Below are the code and all the weights of a small trained network. Each question names an input and a class and asks about switching units off, where a switched-off unit gives its printed mean instead of its output.

import numpy as np


def w(rows, s, z=0):
    codes = np.array(rows[::2]) - 128.0
    scale = np.full(codes.shape[1], s)
    scale[-1] = z or s
    return codes * scale


def norm(h):
    return h / np.sqrt((h * h).mean(-1, keepdims=True) + 1e-5)


def f(y):
    return y / 2 * (1 + np.tanh(0.7978845608 * (y + 0.044715 * y**3)))


def log_softmax(a):
    a = a - a.max(-1, keepdims=True)
    return a - np.log(np.exp(a).sum(-1, keepdims=True))


def net(x, mask):
    res = np.array(x, float).reshape(1, 4) / 4 @ E
    u = 0
    for l in range(4):
        y = f(norm(res) @ A[l][:, :-1].T + A[l][:, -1])
        res = res + np.where(mask[u : u + 7], y, B[l][:, -1]) @ B[l][:, :-1]
        u += 7
    return log_softmax(norm(res)[-1] @ U[:, :-1].T + U[:, -1])


A, B = {}, {}
E = w([
[175,253,116,58,141,98],'x0',
[84,18,105,28,233,87],'x1',
[52,160,249,96,174,224],'x2',
[25,169,9,169,156,194],'x3',
],0.0029)
A[0] = w([
[148,13,117,141,94,246,91],'0.n1',
[102,170,137,254,252,57,100],'0.n2',
[175,115,181,199,225,54,145],'0.n3',
[78,57,91,20,138,86,1],'0.n4',
[124,113,55,129,120,90,58],'0.n5',
[186,205,85,46,140,162,65],'0.n6',
[161,78,128,8,40,180,147],'0.n7',
],0.0052,0.0022)
B[0] = w([
[89,219,179,134,163,37,254],'0.n1',
[86,133,110,131,103,135,134],'0.n2',
[122,110,183,97,111,109,201],'0.n3',
[252,166,139,197,244,183,251],'0.n4',
[98,106,134,72,127,160,169],'0.n5',
[42,171,178,185,161,1,214],'0.n6',
[93,109,169,108,134,81,191],'0.n7',
],0.0064,0.0009)
A[1] = w([
[18,3,155,225,117,55,3],'1.n1',
[115,145,133,50,119,208,91],'1.n2',
[94,161,145,158,53,96,172],'1.n3',
[77,140,136,107,22,137,174],'1.n4',
[41,53,121,66,184,63,175],'1.n5',
[173,41,154,219,96,236,73],'1.n6',
[199,145,115,151,146,210,155],'1.n7',
],0.0052,0.0027)
B[1] = w([
[111,109,116,221,192,68,144],'1.n1',
[83,75,139,120,93,113,120],'1.n2',
[207,145,159,120,180,200,233],'1.n3',
[193,129,150,113,195,192,205],'1.n4',
[226,197,149,145,128,246,252],'1.n5',
[143,254,118,94,163,49,135],'1.n6',
[108,160,169,173,142,111,159],'1.n7',
],0.0066,0.0021)
A[2] = w([
[84,216,129,95,128,12,5],'2.n1',
[150,134,134,208,30,156,89],'2.n2',
[102,38,178,93,18,38,128],'2.n3',
[206,111,62,163,117,107,79],'2.n4',
[158,92,44,122,70,60,74],'2.n5',
[169,109,70,162,131,62,118],'2.n6',
[68,93,168,254,134,37,85],'2.n7',
],0.007,0.0029)
B[2] = w([
[133,196,89,63,171,126,80],'2.n1',
[153,175,100,152,153,130,186],'2.n2',
[166,78,174,102,112,53,150],'2.n3',
[97,145,201,119,139,184,254],'2.n4',
[87,114,158,86,118,254,149],'2.n5',
[80,151,173,131,153,176,195],'2.n6',
[93,145,147,181,206,151,141],'2.n7',
],0.0094,0.0013)
A[3] = w([
[119,192,107,33,116,106,73],'3.n1',
[94,166,106,119,163,159,144],'3.n2',
[178,105,134,119,130,176,193],'3.n3',
[27,110,207,88,60,181,5],'3.n4',
[125,67,101,59,218,127,35],'3.n5',
[98,183,166,121,182,61,144],'3.n6',
[48,99,1,149,72,121,118],'3.n7',
],0.01,0.002)
B[3] = w([
[88,74,181,245,196,154,172],'3.n1',
[167,77,164,88,115,74,250],'3.n2',
[80,117,58,121,127,113,253],'3.n3',
[110,96,85,110,76,217,208],'3.n4',
[164,247,138,188,69,148,182],'3.n5',
[101,93,70,104,120,139,207],'3.n6',
[181,87,220,50,114,53,174],'3.n7',
],0.012,0.0036)
U = w([
[191,251,99,168,116,141,170],'0',
[86,91,160,203,221,128,179],'1',
[88,94,102,83,72,233,172],'2',
[183,84,190,59,101,46,172],'3',
[112,106,23,89,140,74,110],'4',
[62,140,108,134,86,70,3],'5',
[69,137,107,136,86,73,7],'6',
],0.013,0.0057)

Each question gives the input, the list of numbers given to net, and the class t.
The units are the neurons (one row each of A and B). Each row of codes is followed by its name. A weight is (code - 128) times the scale printed after its matrix; where a second scale follows, it is the last column's (A, B and U).
mask holds one flag per neuron, layer by layer. A switched-off neuron (its flag False) gives its mean, the last column of its row in B, instead of its output. The means were averaged over made-up inputs and are rounded, as every weight is.
A unit's drop is (log p(t) with every unit on - log p(t) with that unit switched off) / (log p(t) with every unit on - log p(t) with every unit switched off).
The circuit of an input: a set's keep is (log p(t) with only the set's units on - log p(t) with every unit switched off) / (log p(t) with every unit on - log p(t) with every unit switched off). Starting from the 12 units with the biggest drops (on a tie, the unit counted first), units are removed one at a time, each time the one whose removal leaves the highest keep (on an exact tie, the one counted first), for as long as the keep stays at least 0.8.
circuit, biggest first: the units of the circuit, biggest drop first
unit that matters most: the unit with the biggest drop
k most important neurons: the k neurons with the biggest drops, biggest first
k most important neurons of layer l: the k neurons of layer l with the biggest drops, biggest first
input [1,5,-1,-3], class 0: circuit, biggest first	3.n5
input [5,6,5,6], class 0: 2 most important neurons of layer 0	0.n1, 0.n4
input [-7,-1,5,5], class 1: 2 most important neurons	1.n1, 0.n1
input [3,0,6,-6], class 2: circuit, biggest first	3.n4, 0.n4
input [1,3,5,-4], class 2: 2 most important neurons	1.n5, 3.n2
input [-7,-5,6,-2], class 1: 3 most important neurons	1.n1, 0.n1, 1.n5
input [1,-7,-8,-6], class 2: 3 most important neurons	2.n5, 1.n5, 2.n4
input [-2,6,4,7], class 3: 3 most important neurons	1.n3, 1.n4, 3.n2
input [0,3,7,8], class 3: circuit, biggest first	2.n4, 3.n2
input [4,7,-8,-1], class 2: 2 most important neurons	2.n4, 1.n3
input [8,0,-7,4], class 1: 3 most important neurons	3.n1, 0.n6, 2.n1
input [-3,-8,6,-8], class 0: 2 most important neurons	3.n2, 3.n7
input [-3,6,8,-7], class 2: 3 most important neurons	1.n5, 3.n2, 3.n4
input [6,0,6,7], class 3: 2 most important neurons of layer 2	2.n4, 2.n6
input [1,8,-8,8], class 0: 4 most important neurons	3.n5, 0.n4, 1.n5, 2.n4
input [-6,4,3,-6], class 1: unit that matters most	1.n1
input [-4,5,-4,4], class 0: 3 most important neurons of layer 0	0.n5, 0.n4, 0.n6
input [-5,-8,8,2], class 0: 3 most important neurons of layer 2	2.n4, 2.n2, 2.n6
input [-2,-5,-6,-6], class 2: 3 most important neurons	2.n5, 2.n4, 1.n5
input [-6,5,-4,8], class 3: circuit, biggest first	3.n7
input [8,-7,-7,8], class 1: circuit, biggest first	3.n1, 1.n5, 2.n1
input [-2,-1,-3,2], class 4: 2 most important neurons of layer 0	0.n4, 0.n5
input [3,-1,7,-7], class 2: 4 most important neurons	3.n4, 3.n2, 0.n4, 3.n7
input [-7,-7,-3,8], class 3: 4 most important neurons of layer 3	3.n7, 3.n2, 3.n5, 3.n1
input [5,4,-3,4], class 1: 2 most important neurons	0.n6, 3.n1
input [-7,7,-4,-7], class 0: 2 most important neurons of layer 0	0.n6, 0.n4
